Where the symbols take the points:
nf ze bs
nf se rj
nf ro fj
nf te gh
nf du cl
nf gi gd
hc ze br
hc se pm
hc ro gh
hc te cl
hc du nf
hc gi pr
dg se bs
dg ro fc
dg te ns
dg du cr
dg gi bc
dt ze fg
dt se pq
dt ro cl
dt te nf
dt du hc
dt gi sm
gr se ls
gr ro fg
gr te cf
gr du gz
gr gi cr
pm ze cj
pm se pr
pm ro tr
pm te sg
pm du rj
pm gi hc
ls se cr
ls ro lb
ls te hq
ls du mc
ls gi gr
mn ze gh
mn se bb
mn ro tb
mn te gt
mn du ft
mn gi rf
sg ze ls
sg se pc
sg ro pq
sg te hs
sg du tr
sg gi cl
rj ze bc
rj se gd
rj ro hs
rj te tr
rj du sg
rj gi nf
cf se hq
cf ro bs
cf te br
cf du fg
cf gi fc
pr ze fz
pr se hc
pr ro nm
pr te pc
pr du gd
pr gi pm
fg se lb
fg ro gr
fg te bs
fg du br
fg gi lc
bb ze tr
bb se rf
bb ro ht
bb te jd
bb du qh
bb gi mn
sm ze lc
sm se dt
sm ro pc
sm te gd
sm du pr
sm gi pq
lb se lc
lb ro ls
lb te bc
lb du cj
lb gi fg
qh ze hs
qh se lf
qh ro jq
qh te ht
qh du jd
qh gi ft
bc se dg
bc ro hq
bc te mc
bc du ls
bc gi bs
hq se fc
hq ro bc
hq te cj
hq du lb
hq gi cf
gt ze dt
gt se jd
gt ro dd
gt te rt
gt du tb
gt gi fl
gz se mc
gz ro br
gz te fg
gz du cf
gz gi ns
nm ze ns
nm se gh
nm ro pr
nm te sm
nm du mq
nm gi tr
lc se fg
lc ro cr
lc te dg
lc du fz
lc gi lb
dz ze sg
dz se rl
dz ro jd
dz te qh
dz du bb
dz gi dd
ht ze pm
ht se gs
ht ro bb
ht te dz
ht du jq
ht gi tb
ft ze fj
ft se qh
ft ro rt
ft te tb
ft du gt
ft gi lf
bs se bc
bs ro cf
bs te gz
bs du gr
bs gi dg
rf ze nm
rf se mn
rf ro gs
rf te fl
rf du lf
rf gi bb
rt ze nf
rt se jq
rt ro ft
rt te mn
rt du dd
rt gi sc
fz se br
fz ro ns
fz te cr
fz du dg
fz gi cj
mc se ns
mc ro cj
mc te lb
mc du hq
mc gi gz
cr se gr
cr ro lc
cr te fc
cr du ns
cr gi ls
fl ze sm
fl se gt
fl ro rl
fl te sc
fl du gs
fl gi jd
mq ze fc
mq se fj
mq ro gd
mq te pr
mq du sm
mq gi hs
ns se gz
ns ro fz
ns te lc
ns du fc
ns gi mc
br se cj
br ro gz
br te gr
br du bs
br gi fz
fc se cf
fc ro dg
fc te fz
fc du lc
fc gi hq
dd ze cl
dd se dz
dd ro gt
dd te ft
dd du mn
dd gi rl
fj ze cf
fj se hs
fj ro nf
fj te hc
fj du dt
fj gi mq
lf ze mq
lf se ft
lf ro sc
lf te gs
lf du fl
lf gi qh
gh ze gz
gh se tr
gh ro hc
gh te dt
gh du fj
gh gi nm
gs ze pr
gs se tb
gs ro rf
gs te rl
gs du sc
gs gi ht
gd ze dg
gd se nf
gd ro mq
gd te nm
gd du pc
gd gi rj
tb ze hc
tb se ht
tb ro mn
tb te dd
tb du rt
tb gi gs
cl ze gr
cl se sg
cl ro dt
cl te fj
cl du gh
cl gi pc
tr ze mc
tr se nm
tr ro pm
tr te pq
tr du hs
tr gi gh
sc ze gd
sc se rt
sc ro lf
sc te rf
sc du rl
sc gi jq
rl ze pc
rl se dd
rl ro fl
rl te lf
rl du rf
rl gi dz
jd ze pq
jd se fl
jd ro dz
jd te jq
jd du ht
jd gi gt
pc ze cr
pc se cl
pc ro sm
pc te mq
pc du nm
pc gi sg
cj se fz
cj ro mc
cj te ls
cj du bc
cj gi br
pq ze lb
pq se sm
pq ro sg
pq te rj
pq du pm
pq gi dt
jq ze rj
jq se sc
jq ro qh
jq te bb
jq du dz
jq gi rt
hs ze hq
hs se mq
hs ro rj
hs te pm
hs du pq
hs gi fj

The rows follow the links: the fewer symbols apart two points are, the more alike their rows tend to be.

Each row is also shifted at random along 5 hidden directions that mean nothing.

Row, then point:
[ 171  -51  -63   52  -14  -93  -85  -57   35  -59   31   21   25   39   28  -51   38   30   -9  110 -196   27   70  -35   17   15   43 -103  108   15  -36   72   31  -14  102  -47  -53  -81  124  139  -40 -152] | mn
[ 224  -15   -1  -87   38 -122   -3  -50   62  -45  -21   10   18   63 -140  -60  -28   21   83  -17   84  -36   -6  -73   51  -92  -12   82  -32   22   57 -106  169   76  -15  -77  -49   85   58  -63  155   66] | cl
[  83   -2   34  -27  -69   16  -68   33   42   79   13   48   40   34  -66   87  -68  -48   15   39   87   62  -45    5  -44  107   54   -8   10  -21   -4   17   18  -16  -68  -72   19   -3 -118   41 -108 -127] | nm
[ 196  -69  -39  -36    8  -70  -55  -43    4    8   29    3   55   88   66   22   90   56   -8   53 -145   -1   12   11  -89  -67   -8 -178   61 -117  -49   83   18   -1   85  122  -32 -105   58   28 -130 -127] | qh
[ -92    5   25   61    4   72   47   17  -24   14   -7   -4   -8  -14   85   66  108   27  -92    9  -19  -53   38   92    9   11  -28  -73  -11  -99  -72   26 -115  -80  -53  121   59  -56  -71  -44  -59  -30] | hq
[-164   11   22   -3  -12   38   11  -44   -4    7  -13   60  -44   45   77   16   40   53   70  -18   79   -4    9  -84  -49 -161  -18  -39  -96  -38   16   63   46  146  -98  105   14   93   12  -76  -12  118] | fj
[ 183  -35  -24   43   21  -29  -38   -4    0   20   58   46  -13   29   40  -51  -39   30    7  -35   11   15   38  -75   31 -132   -4   -3   -6   55   49   18  104  136   16   30   24   68   79   34   26   57] | dt
[  88   13   26  -12  -24 -110  -10  -49   63  -57  -61   32    2   58  -75  -38   -1   19   54   29   26  -45    5  -55   -8  -27   38   17  -30   17  -32  -26   75   32  -24  -88  -70   45   27   -1  105   -7] | hc
[  75  -17   14  -64    9    5  100    7  -64   45    8  -36  -25    6   25  -91 -101  115   51  -50   74  -70  -42  -77  -29 -222  -11   86 -127   44  101   -7   76  173  -69   88  -35  150   17 -106   75  251] | ls
[   2    9  -69    8   60  -24  -39    7   17  -41   30   41    9    0   30   37   34  -48   -1  -14  -54   29   37  -23   46   37  -38  -42   47   14  -27   -2  -33    2   69  -32    1  -52   75   84   -3   -3] | rt
[  49   -1   -2 -143   -8    6  -85   18   58   83   52   65   25  116  -37   43  -80   42  122    7   83  -21  -51  -62  -53  -19  -69    3   -3  -32   85   28   90   97   15  -43   -4   42  -19  -23  -82   14] | jq
[  25   19  -34   43    2  -65   97  -29  -54  -35  -11  -73  -65  -34   93 -104   14   40   -9   13 -143  -50   14  -22  -52  -62   46    9   25   20  -25   32  -75  -36    7   59  -76   17   85    6   87   77] | pm
[ 122  -50  -55   36   49  -52   38  -11  -63  -29   21  -75   24 -110   37    7   30  -34  -51  -28  -47   79   28   25  -19  -61   46  -50    3  -12  -44   -5   -5  -33    7  128   10  -13    3  -37   -3   19] | pc
[ 119   11 -120  -10  191  -60  124   67  -59 -117  -29  -53    7  -99   63   16   -5 -148  -24 -151  -10   32   91  -34   17  -27  -19    0  -37   63  -59  -56 -138  -76   -5    3  -72  -10  108   56  163  298] | tb
[  81    4  -58  -10   83   56   76  102  -41   28   61  -44  -26  -81   76   43  -58  -95  -59 -205   80    0   46    1   39   12 -101   73  -34   52   50  -44  -97  -31  -16   16   50   19  -24   -9   19  191] | pq
[ 118  -33  -48 -119   33  -14    3  -39   44   -9   -1   41   57   43  -55   51  -41  -35  109 -100  108    3    3  -71  -35 -114  -34    4 -101    4   37  -45  151  100  -41  -45  -46   85   -9  -59    6  106] | dd
[ 142   24  -74  -32   44 -211  -99  -43  -22  -28   21  -20    5   52  -66 -165  -70   65   53  181 -174   36  -50  -41   36   11   -6    4  146   31   21  -13   85   38  184  -49  -59  -35  206   58   89  -45] | sc
[ 112  -38  -46  -92   24   40   60   -1   14   10   21    9   38   35   55   98  -21  -42   50  -97   16   -5   30  -37 -146  -73  -31  -59  -80  -57   -7   69  -40   17  -71   54  -53   -4  -55  -13  -91  116] | ht
[-182   40   75   34  -59   49   70    6   25  -21  -61   26  -51    2  -25  -18  -15   37   47   -2  126  -55    2  -39    9  -40   17  109  -98   34    8  -18   18   55 -113  -33  -30   96  -40  -52   85   95] | br

Start, symbols taken left to right, then the point you end at.
Answer with the point's name.
[-183  -11   59   72 -134  126  -33   -3    9   77   40   32  -27   25  151   13   37   27  -23   19  -58  -11   35  -12 -123   29   26  -56   21  -25   17  145  -84   -9  -37   67   30  -13  -53   39 -182 -145]
te gi ze te se se: dg
[ -91    7   -2   29  -15  -32  -27  -45   -8   23   10   -9  -19   -1   31    7   46   68   23  104  -52   42  -41  -11  -47  -72   50  -89   15  -83  -51   54   29   38    9  121   10  -13   27  -42  -37  -51]
du ze du gi se te: cr
[ 159   13  -71   27   78  -90   -2   38  -78   -9   21  -83  -14 -100  -22  -70  -99  -37  -32  -37    1   39   18  -11   67   17  -10   41   45   89   52  -83   -6   -4   51  -14   20   31   87   16   96   94]
ro ze ro du gi du gi: bs
[ -11   -6   36   21  -52   77  -34   17   73   50    6  102   23   35   -8   97  -21  -46   11  -42   83   23   34  -39  -15   51   13  -20  -32   19   -8   29   -3   32  -69  -75   21   20  -96   70  -52  -39]
gi ro ze du ro gi: hq
[ -38   27  -30   31  -32  -56  -45  -27    0  -19   -1  -15  -10   -5    8  -79  -66    5   45   99 -125   31  -29  -38  -42   23   66  -18   75   66   16   54   20   -6   73  -29  -38  -22   98   77   -3  -74]
ze te ro se ze gi te: fc
[  75   -7   44 -120  -31  -15    3  -40   50   12   12   -2    9   76 -108    7  -31   13   98  -42   92  -77  -42   19   -9  -10  -15  101  -46  -25   77  -68  110   -6  -24  -51  -11   49  -62 -124   19  -32]
se se se te ro ro te: pm
[ -78   26  -35  -92   20   73   61   57    2   23   11    2    1   -3   30   52  -99 -100   73 -144   94  -11   13  -53  -44   30  -64   73  -49   68   72   -3  -64   10  -80  -69  -21   37  -49   20    7  186]
ze du gi ro ro du du: hc
[  82   -8  -20  -88   68   21   39   26    4   47   16   14   19   43   20  114   38  -24  -23  -94   81  -25  -21   16  -73  -10  -86  -50  -47  -99  -26   -4  -46  -12  -63   79   12  -26  -95  -72  -48   57]
du ze gi gi se gi: lc
[ 299  -23  -38   -3   60 -155   21   16  -25  -60  -36  -62   46  -40  -63    9    6  -61  -67   46  -55   29    5   41  -13   66   50  -63   51  -32  -93  -31  -65  -95   19  -16  -69  -80   24   48   65   -8]
ze se du ro te se du: bc
[ 123  -11  -76   32   41 -105  -27  -35    6  -90  -40  -76   45  -34  -15   -3   62  -85  -63   43 -170   43   32   80  -22  117   65  -95  107  -54 -122  -14  -85 -177   89    7  -54 -170   36   77   -6 -132]
ze se gi du te: nm
[ -77   26  -32  -16   21  -91  -26  -57   15  -87  -52 -104    5  -25 -107  -30   -8  -72   42    3  -33   -4  -11   54   59  108   49   99   67   25    3 -122    9 -157   93  -87  -19  -44   32  -39   57 -100]
te gi du ze se: sm
[  70  -25  -55   12   51 -110  -60  -53   35  -67  -10   10   17   32   -2  -14  113    3    9   56 -136    8   29   30   32   -2   -1 -109   67  -41  -65    3    1  -62   96   10  -25  -95   80   32  -15 -128]
se du ro te gi ze se te: pm
[  78  -39  -56  -18   35   41  -59   10   47    1   39   29   46    4   14   66    9  -70   22  -90    3   41   40   -4   32   12  -26  -34   -3   16   12   -8   43  -24   43  -27   27  -43  -17   45  -70  -49]
du te te se gi se: qh
[  14   -4  -67  -95    6  -65   50  -57  -37  -20   12  -45  -48   33   -6 -140  -92   87  126  -12  -51  -46  -15 -116  -48 -176   -3  104  -38   50  112    5  117  102   51   55  -70  101  129  -86   88  151]
ze gi gi du gi: tr
[  17  -11  -12   75   47  -52   77   24 -110  -51  -18 -108  -40 -130   45  -96   -9   45  -75   12  -45    9    3   22   43  -94   47   47  -25   36  -32  -39  -32   -8   13   93  -14   35   87  -24  125  153]
te te se gi te se te: cf
[ 105  -81 -121   53   76   75   42   71  -82    9   91  -59   14  -90  165   69   30 -104 -112 -180  -93   47  106   39  -21    3  -63  -97   22   11  -24   47 -161  -90   41  119   46  -96   -2   60 -113   83]
gi te gi ro ro gi du: dz
[   2   -2   69  -37  -77   63   34  -11   26   35  -31   39   15   57  -13   42   -6   62    2   -4   70  -66  -28   24  -68  -17    1   12  -74  -48    3   44    6   18 -111   12  -25   32 -137  -45  -56    1]
du ro gi ro gi: dg
